Below are the code and all the weights of a small trained network. Each question names an input and a target symbol and asks about switching units off, where a switched-off unit gives its printed mean instead of its output.

import numpy as np


def w(rows, s, z=0):
    codes = np.array(rows[::2]) - 128.0
    scale = np.full(codes.shape[1], s)
    scale[-1] = z or s
    return codes * scale


def f(y):
    return np.maximum(y, 0)


def softmax(a):
    e = np.exp(a - a.max(-1, keepdims=True))
    return e / e.sum(-1, keepdims=True)


def log_softmax(a):
    a = a - a.max(-1, keepdims=True)
    return a - np.log(np.exp(a).sum(-1, keepdims=True))


def net(x, mask):
    ids = ['ΘΠΣΩαδεζηλμξτ'.index(c) for c in x.split()]
    T = len(ids)
    res = E[ids] + P[:T]
    u = 0
    for l in range(2):
        q, k, v = (res @ M[l].T for M in (Q, K, V))
        z = softmax(np.where(np.tri(T) > 0, q @ k.T / 2**0.5, -1e9)) @ v
        res = res + np.where(mask[u], z, O[l][:, -1]) @ O[l][:, :-1]
        u += 1
        y = f(res @ A[l][:, :-1].T + A[l][:, -1])
        res = res + np.where(mask[u : u + 16], y, B[l][:, -1]) @ B[l][:, :-1]
        u += 16
    return log_softmax(res[-1] @ U[:, :-1].T + U[:, -1])


Q, K, V, O, A, B = {}, {}, {}, {}, {}, {}
E = w([
[114,180,92],'Θ',
[80,156,113],'Π',
[162,107,89],'Σ',
[97,137,93],'Ω',
[116,179,99],'α',
[153,102,194],'δ',
[56,73,92],'ε',
[109,134,104],'ζ',
[122,252,212],'η',
[197,236,113],'λ',
[40,162,90],'μ',
[39,91,238],'ξ',
[146,113,114],'τ',
],0.021)
P = w([
[180,2,157],'0',
[84,136,65],'1',
[79,150,97],'2',
[96,142,124],'3',
[97,148,122],'4',
[109,141,132],'5',
[103,138,132],'6',
[100,139,118],'7',
[103,130,139],'8',
[103,124,138],'9',
[103,131,138],'10',
[92,126,108],'11',
],0.0073)
Q[0] = w([
[200,117,124],'L0H0',
[103,135,1],'L0H0',
],0.0082)
K[0] = w([
[47,108,1],'L0H0',
[194,174,104],'L0H0',
],0.0049)
V[0] = w([
[22,131,161],'L0H0',
[89,130,1],'L0H0',
],0.0088)
O[0] = w([
[2,129,20,252],'L0H0',
[125,106,46,111],'L0H0',
],0.0086,0.0033)
A[0] = w([
[71,241,98,122],'L0N0',
[156,158,68,135],'L0N1',
[96,107,39,208],'L0N2',
[131,98,80,130],'L0N3',
[40,143,209,92],'L0N4',
[113,173,90,114],'L0N5',
[167,185,105,142],'L0N6',
[78,45,122,254],'L0N7',
[158,113,30,117],'L0N8',
[160,176,149,102],'L0N9',
[114,4,134,87],'L0N10',
[102,50,93,162],'L0N11',
[88,56,167,102],'L0N12',
[142,175,139,103],'L0N13',
[214,160,140,72],'L0N14',
[174,102,93,162],'L0N15',
],0.011,0.0072)
B[0] = w([
[176,121,141,243],'L0N0',
[79,98,130,166],'L0N1',
[162,168,189,248],'L0N2',
[141,127,153,157],'L0N3',
[146,136,91,204],'L0N4',
[171,22,186,174],'L0N5',
[118,77,253,158],'L0N6',
[124,210,120,251],'L0N7',
[47,171,132,173],'L0N8',
[164,211,186,145],'L0N9',
[155,34,110,155],'L0N10',
[169,180,166,190],'L0N11',
[57,76,203,162],'L0N12',
[138,120,189,144],'L0N13',
[170,96,114,140],'L0N14',
[70,197,145,147],'L0N15',
],0.0074,0.011)
Q[1] = w([
[120,7,63],'L1H0',
[108,42,185],'L1H0',
],0.012)
K[1] = w([
[158,169,142],'L1H0',
[64,251,124],'L1H0',
],0.017)
V[1] = w([
[120,137,177],'L1H0',
[253,133,130],'L1H0',
],0.012)
O[1] = w([
[1,69,123,254],'L1H0',
[192,156,69,3],'L1H0',
],0.0088,0.0077)
A[1] = w([
[108,157,132,94],'L1N0',
[163,78,161,136],'L1N1',
[115,131,196,180],'L1N2',
[87,73,2,165],'L1N3',
[180,117,146,255],'L1N4',
[77,136,130,153],'L1N5',
[141,167,59,141],'L1N6',
[108,157,150,105],'L1N7',
[94,185,77,127],'L1N8',
[141,138,154,75],'L1N9',
[66,133,86,179],'L1N10',
[116,131,139,138],'L1N11',
[117,177,140,122],'L1N12',
[136,95,176,148],'L1N13',
[116,157,133,110],'L1N14',
[167,156,140,167],'L1N15',
],0.018,0.0082)
B[1] = w([
[140,48,137,161],'L1N0',
[97,174,171,142],'L1N1',
[159,112,5,253],'L1N2',
[113,196,221,134],'L1N3',
[49,169,138,150],'L1N4',
[182,139,144,220],'L1N5',
[2,43,176,140],'L1N6',
[154,67,134,186],'L1N7',
[129,186,127,159],'L1N8',
[183,90,57,137],'L1N9',
[184,149,188,199],'L1N10',
[194,153,114,164],'L1N11',
[209,71,130,173],'L1N12',
[58,148,107,182],'L1N13',
[182,68,138,155],'L1N14',
[58,104,32,146],'L1N15',
],0.0063,0.024)
U = w([
[170,135,157,77],'Θ',
[174,131,167,53],'Π',
[108,166,246,75],'Σ',
[178,138,167,100],'Ω',
[161,126,169,74],'α',
[71,143,164,203],'δ',
[178,115,182,130],'ε',
[140,130,164,184],'ζ',
[168,104,103,94],'η',
[85,135,91,161],'λ',
[157,126,141,253],'μ',
[132,64,172,16],'ξ',
[129,125,146,215],'τ',
],0.014,0.0038)

Each question gives the input, a string of symbols that net reads in full, and the target symbol t.
The units are the heads (2 rows each of Q, K, V and O) and the neurons (one row each of A and B). Each row of codes is followed by its name. A weight is (code - 128) times the scale printed after its matrix; where a second scale follows, it is the last column's (O, A, B and U).
mask holds one flag per unit, layer by layer, with each layer's heads first. A switched-off unit (its flag False) gives its mean, the last column of its rows in O or B, instead of its output. The means were averaged over made-up inputs and are rounded, as every weight is.
A unit's drop is (log p(t) with every unit on - log p(t) with that unit switched off) / (log p(t) with every unit on - log p(t) with every unit switched off).
The circuit of an input: a set's keep is (log p(t) with only the set's units on - log p(t) with every unit switched off) / (log p(t) with every unit on - log p(t) with every unit switched off). Starting from the 12 units with the biggest drops (on a tie, the unit counted first), units are removed one at a time, each time the one whose removal leaves the highest keep (on an exact tie, the one counted first), for as long as the keep stays at least 0.8.
units of the circuit, in order: the units of the circuit, biggest drop first
k most important neurons: the k neurons with the biggest drops, biggest first
top k neurons in layer l: the k neurons of layer l with the biggest drops, biggest first
drop of u: that unit's drop, to one decimal
input Π λ δ Π δ δ τ Π λ λ δ ξ, target ξ: units of the circuit, in order -> (L0N12, L1N2, L1N7)
input ξ η δ, target ξ: units of the circuit, in order -> (L1H0, L0H0, L1N2, L1N7)
input ξ λ ζ Ω η τ Π ε ξ ξ Π, target ξ: top 2 neurons in layer 0 -> (L0N10, L0N12)
input Σ Θ Π Ω, target λ: units of the circuit, in order -> (L1H0, L0H0, L1N15, L1N6)
input δ ζ ζ δ λ δ Θ τ η ζ, target Σ: 4 most important neurons -> (L1N2, L1N3, L0N12, L0N6)
input Σ Ω ξ Θ Ω Ω η Ω Ω ζ, target λ: top 2 neurons in layer 1 -> (L1N15, L1N10)
input ξ α λ Π δ ζ Ω, target ξ: most important neuron -> (L0N10)
input Σ μ τ ε Θ ε ζ, target λ: 2 most important neurons -> (L1N15, L0N2)
input Σ Θ Σ μ δ ξ Ω, target λ: top 3 neurons in layer 0 -> (L0N7, L0N10, L0N6)
input δ μ ζ δ Ω Σ Θ δ Π, target Σ: 4 most important neurons -> (L1N2, L0N12, L1N3, L0N6)
input Σ ζ Σ Θ τ ξ μ ζ α α Π, target λ: top 2 neurons in layer 0 -> (L0N7, L0N10)
input δ η μ Σ α μ δ τ ζ ζ, target Σ: 3 most important neurons -> (L1N2, L1N3, L0N12)
input α δ μ λ ζ ξ, target ξ: 4 most important neurons -> (L0N12, L1N2, L0N7, L1N7)
input Σ δ ε Σ ζ τ ζ μ μ ζ Π, target λ: 2 most important neurons -> (L0N10, L1N15)
input δ λ Θ α Π, target Σ: 4 most important neurons -> (L1N2, L0N12, L1N3, L0N10)
input δ τ Σ η λ λ ξ Θ μ, target Σ: 3 most important neurons -> (L1N2, L1N3, L0N6)
input ξ Π Θ η Π μ, target ξ: most important neuron -> (L0N12)
input Σ Σ Σ τ Θ Σ δ Ω Σ, target λ: top 4 neurons in layer 1 -> (L1N15, L1N10, L1N5, L1N6)
input ξ ξ μ, target ξ: 2 most important neurons -> (L0N5, L0N12)
input Σ δ δ ε δ Θ λ Σ Π α ζ τ, target λ: most important neuron -> (L0N10)
input δ τ Θ ζ Π α ε ζ λ Ω, target Σ: drop of L0N0 -> 0.0
input ξ Ω η, target ξ: drop of L0H0 -> 0.2
input ξ μ α ε ξ τ Θ ζ, target ξ: drop of L0N12 -> 0.6
